Below are the code and all the weights of a small trained network. Each question names an input and a class and asks about switching units off, where a switched-off unit gives its printed mean instead of its output.

import numpy as np


def w(rows, s, z=0):
    codes = np.array(rows[::2]) - 128.0
    scale = np.full(codes.shape[1], s)
    scale[-1] = z or s
    return codes * scale


def f(y):
    return y / 2 * (1 + np.tanh(0.7978845608 * (y + 0.044715 * y**3)))


def log_softmax(a):
    a = a - a.max(-1, keepdims=True)
    return a - np.log(np.exp(a).sum(-1, keepdims=True))


def net(x, mask):
    res = np.array(x, float).reshape(1, 3) / 4 @ E
    y = f(res @ A[0][:, :-1].T + A[0][:, -1])
    res = res + np.where(mask, y, B[0][:, -1]) @ B[0][:, :-1]
    return log_softmax(res[-1] @ U[:, :-1].T + U[:, -1])


A, B = {}, {}
E = w([
[120,138,149,87,101,114,230,248,134,114],'x0',
[41,233,138,96,75,196,121,131,180,174],'x1',
[68,146,60,163,81,169,78,139,57,47],'x2',
],0.013)
A[0] = w([
[140,123,162,123,209,91,119,26,144,207,202],'n0',
[212,60,222,138,211,88,137,97,182,188,223],'n1',
[144,156,97,173,84,199,21,29,183,112,253],'n2',
[231,99,80,138,203,123,83,44,110,116,206],'n3',
[135,132,177,104,102,120,73,153,250,203,130],'n4',
[161,82,99,154,172,19,53,111,73,88,214],'n5',
[181,61,130,81,199,125,206,255,159,95,184],'n6',
[162,88,188,65,148,99,202,166,88,109,127],'n7',
[88,147,159,188,74,180,120,200,168,113,105],'n8',
[65,75,81,163,142,89,130,123,55,68,114],'n9',
[176,195,52,161,91,224,98,97,128,188,100],'n10',
[45,132,121,151,71,227,103,239,15,66,191],'n11',
[32,175,163,61,151,138,159,179,211,128,189],'n12',
],0.0075,0.0043)
B[0] = w([
[186,136,154,139,142,203,88,140,90,227,217],'n0',
[182,105,160,94,108,197,118,96,106,160,246],'n1',
[88,122,70,141,174,175,59,63,124,118,252],'n2',
[94,85,184,113,100,114,47,180,60,219,243],'n3',
[135,163,148,177,157,138,201,84,192,156,189],'n4',
[110,86,125,132,102,93,78,200,51,124,238],'n5',
[146,138,151,48,118,67,204,135,194,92,216],'n6',
[76,85,133,46,149,78,163,157,116,101,184],'n7',
[160,112,165,160,70,139,133,101,98,148,169],'n8',
[116,43,136,163,130,87,163,123,127,58,185],'n9',
[71,94,117,83,108,150,147,6,165,138,181],'n10',
[186,51,91,101,2,150,104,159,36,109,228],'n11',
[100,198,178,137,115,187,136,140,159,222,213],'n12',
],0.0088,0.015)
U = w([
[167,116,182,106,77,180,74,163,71,175,251],'0',
[161,86,183,52,225,66,147,132,143,98,175],'1',
[140,180,133,185,254,199,98,59,169,175,158],'2',
[79,202,244,174,130,117,189,133,155,150,43],'3',
[94,56,91,186,183,64,50,136,69,87,95],'4',
[167,86,67,164,123,44,160,212,111,35,27],'5',
[76,145,64,106,118,149,79,5,124,76,47],'6',
],0.0084,0.002)

Each question gives the input, the list of numbers given to net, and the class t.
The units are the neurons (one row each of A and B). Each row of codes is followed by its name. A weight is (code - 128) times the scale printed after its matrix; where a second scale follows, it is the last column's (A, B and U).
mask holds one flag per neuron, in row order. A switched-off neuron (its flag False) gives its mean, the last column of its row in B, instead of its output. The means were averaged over made-up inputs and are rounded, as every weight is.
A unit's drop is (log p(t) with every unit on - log p(t) with that unit switched off) / (log p(t) with every unit on - log p(t) with every unit switched off).
The circuit of an input: a set's keep is (log p(t) with only the set's units on - log p(t) with every unit switched off) / (log p(t) with every unit on - log p(t) with every unit switched off). Starting from the 12 units with the biggest drops (on a tie, the unit counted first), units are removed one at a time, each time the one whose removal leaves the highest keep (on an exact tie, the one counted first), for as long as the keep stays at least 0.8.
units of the circuit, in order: the units of the circuit, biggest drop first
most important unit: the unit with the biggest drop
top k neurons: the k neurons with the biggest drops, biggest first
drop when u is switched off: that unit's drop, to one decimal
input [-8,7,1], class 6: most important unit => n10
input [1,-2,-5], class 1: units of the circuit, in order => (n11 n6)
input [1,-7,7], class 5: units of the circuit, in order => (n2 n9)
input [-2,1,-5], class 2: units of the circuit, in order => (n11 n5)
input [1,-8,2], class 5: top 2 neurons => (n2 n6)
input [0,1,6], class 6: top 2 neurons => (n3 n5)
input [6,1,-8], class 3: top 2 neurons => (n12 n4)
input [1,8,-7], class 3: top 2 neurons => (n2 n12)
input [0,2,5], class 6: top 4 neurons => (n3 n0 n5 n1)
input [0,4,8], class 6: top 2 neurons => (n3 n10)
input [1,2,-7], class 3: drop when n4 is switched off => 0.1
input [8,7,-3], class 3: drop when n9 is switched off => 0.0
input [0,8,0], class 2: drop when n12 is switched off => 0.2
input [-8,2,-5], class 2: units of the circuit, in order => (n11)
input [5,-2,0], class 1: drop when n5 is switched off => 0.1
